Below are the code and all the weights of a small trained network. Each question names an input and a class and asks about switching units off, where a switched-off unit gives its printed mean instead of its output.

import numpy as np


def w(rows, s, z=0):
    codes = np.array(rows[::2]) - 128.0
    scale = np.full(codes.shape[1], s)
    scale[-1] = z or s
    return codes * scale


def f(y):
    return np.maximum(y, 0)


def log_softmax(a):
    a = a - a.max(-1, keepdims=True)
    return a - np.log(np.exp(a).sum(-1, keepdims=True))


def net(x, mask):
    res = np.array(x, float).reshape(1, 4) / 4 @ E
    y = f(res @ A[0][:, :-1].T + A[0][:, -1])
    res = res + np.where(mask, y, B[0][:, -1]) @ B[0][:, :-1]
    return log_softmax(res[-1] @ U[:, :-1].T + U[:, -1])


A, B = {}, {}
E = w([
[88,118,14,11],'x0',
[50,202,29,243],'x1',
[255,245,79,114],'x2',
[128,125,132,125],'x3',
],0.0038)
A[0] = w([
[148,149,189,190,57],'n0',
[100,158,114,144,84],'n1',
[143,159,104,137,82],'n2',
[87,166,71,189,34],'n3',
[125,136,126,119,254],'n4',
[249,169,87,108,36],'n5',
[131,124,122,125,87],'n6',
[126,130,127,126,164],'n7',
[92,112,49,53,28],'n8',
[101,154,99,159,72],'n9',
[148,131,162,165,73],'n10',
[163,110,183,70,52],'n11',
[207,185,94,136,27],'n12',
[162,195,126,114,55],'n13',
[134,132,166,90,73],'n14',
[152,110,158,94,65],'n15',
[121,140,130,118,238],'n16',
[151,116,180,69,45],'n17',
[158,132,176,186,58],'n18',
[184,111,156,69,71],'n19',
[183,163,106,125,49],'n20',
[110,145,119,139,98],'n21',
[123,127,95,160,82],'n22',
[130,126,126,129,103],'n23',
[137,145,167,154,77],'n24',
[97,139,52,35,15],'n25',
[69,71,143,133,50],'n26',
[134,125,138,117,86],'n27',
[163,131,201,215,53],'n28',
[167,102,170,79,41],'n29',
[172,168,118,119,55],'n30',
[60,74,149,138,35],'n31',
[135,128,125,129,103],'n32',
[86,174,76,197,34],'n33',
[135,122,120,129,204],'n34',
[24,62,163,127,19],'n35',
],0.012,0.0049)
B[0] = w([
[89,179,52,74,178],'n0',
[96,103,118,164,150],'n1',
[115,127,132,192,148],'n2',
[78,29,93,197,187],'n3',
[189,230,137,222,253],'n4',
[43,139,249,83,196],'n5',
[110,143,127,128,128],'n6',
[143,149,130,147,164],'n7',
[88,164,21,19,176],'n8',
[106,85,121,171,160],'n9',
[113,159,89,94,152],'n10',
[86,43,83,184,172],'n11',
[51,128,227,120,176],'n12',
[84,122,194,110,158],'n13',
[103,101,106,170,145],'n14',
[110,81,105,167,150],'n15',
[181,215,136,208,237],'n16',
[94,62,93,195,163],'n17',
[99,170,61,71,168],'n18',
[77,71,72,224,176],'n19',
[83,136,189,113,155],'n20',
[123,107,126,147,141],'n21',
[114,103,126,160,147],'n22',
[128,136,127,130,128],'n23',
[112,156,94,98,148],'n24',
[76,220,12,37,176],'n25',
[78,133,205,111,171],'n26',
[136,113,127,133,129],'n27',
[104,183,23,36,199],'n28',
[85,68,85,202,162],'n29',
[92,136,181,109,151],'n30',
[51,154,207,127,171],'n31',
[129,127,128,128,128],'n32',
[87,3,80,183,194],'n33',
[156,179,131,175,203],'n34',
[42,141,251,100,196],'n35',
],0.032,0.0049)
U = w([
[84,153,181,120,123],'0',
[112,88,79,182,74],'1',
[116,176,54,73,104],'2',
[130,166,121,157,254],'3',
[255,146,153,133,100],'4',
[179,52,133,14,97],'5',
[158,56,136,36,92],'6',
[174,70,130,30,101],'7',
],0.0068,0.0083)

Each question gives the input, the list of numbers given to net, and the class t.
The units are the neurons (one row each of A and B). Each row of codes is followed by its name. A weight is (code - 128) times the scale printed after its matrix; where a second scale follows, it is the last column's (A, B and U).
mask holds one flag per neuron, in row order. A switched-off neuron (its flag False) gives its mean, the last column of its row in B, instead of its output. The means were averaged over made-up inputs and are rounded, as every weight is.
A unit's drop is (log p(t) with every unit on - log p(t) with that unit switched off) / (log p(t) with every unit on - log p(t) with every unit switched off).
The circuit of an input: a set's keep is (log p(t) with only the set's units on - log p(t) with every unit switched off) / (log p(t) with every unit on - log p(t) with every unit switched off). Starting from the 12 units with the biggest drops (on a tie, the unit counted first), units are removed one at a time, each time the one whose removal leaves the highest keep (on an exact tie, the one counted first), for as long as the keep stays at least 0.8.
units of the circuit, in order: the units of the circuit, biggest drop first
top k neurons: the k neurons with the biggest drops, biggest first
drop when u is switched off: that unit's drop, to one decimal
input [6,4,8,-7], class 0: units of the circuit, in order	(n5)
input [-7,-2,-5,2], class 2: units of the circuit, in order	(n28; n0)
input [8,-7,-3,0], class 2: top 4 neurons	(n25; n8; n33; n3)
input [-3,-5,3,1], class 1: units of the circuit, in order	(n19; n11)
input [8,0,6,-4], class 2: top 3 neurons	(n25; n8; n35)
input [-7,-4,8,0], class 0: top 2 neurons	(n5; n12)
input [-3,-8,6,-8], class 1: top 4 neurons	(n19; n11; n29; n17)
input [-5,-6,7,-7], class 0: top 2 neurons	(n5; n12)
input [2,5,-3,-3], class 1: top 2 neurons	(n33; n3)
input [8,6,-2,8], class 2: top 2 neurons	(n25; n8)
input [-5,0,8,-2], class 0: drop when n5 is switched off	0.1
input [3,0,6,-2], class 0: drop when n25 is switched off	0.0
input [-7,4,1,0], class 2: drop when n28 is switched off	0.1
input [5,-2,-7,3], class 0: units of the circuit, in order	(n35)
input [0,5,1,1], class 1: drop when n33 is switched off	0.3
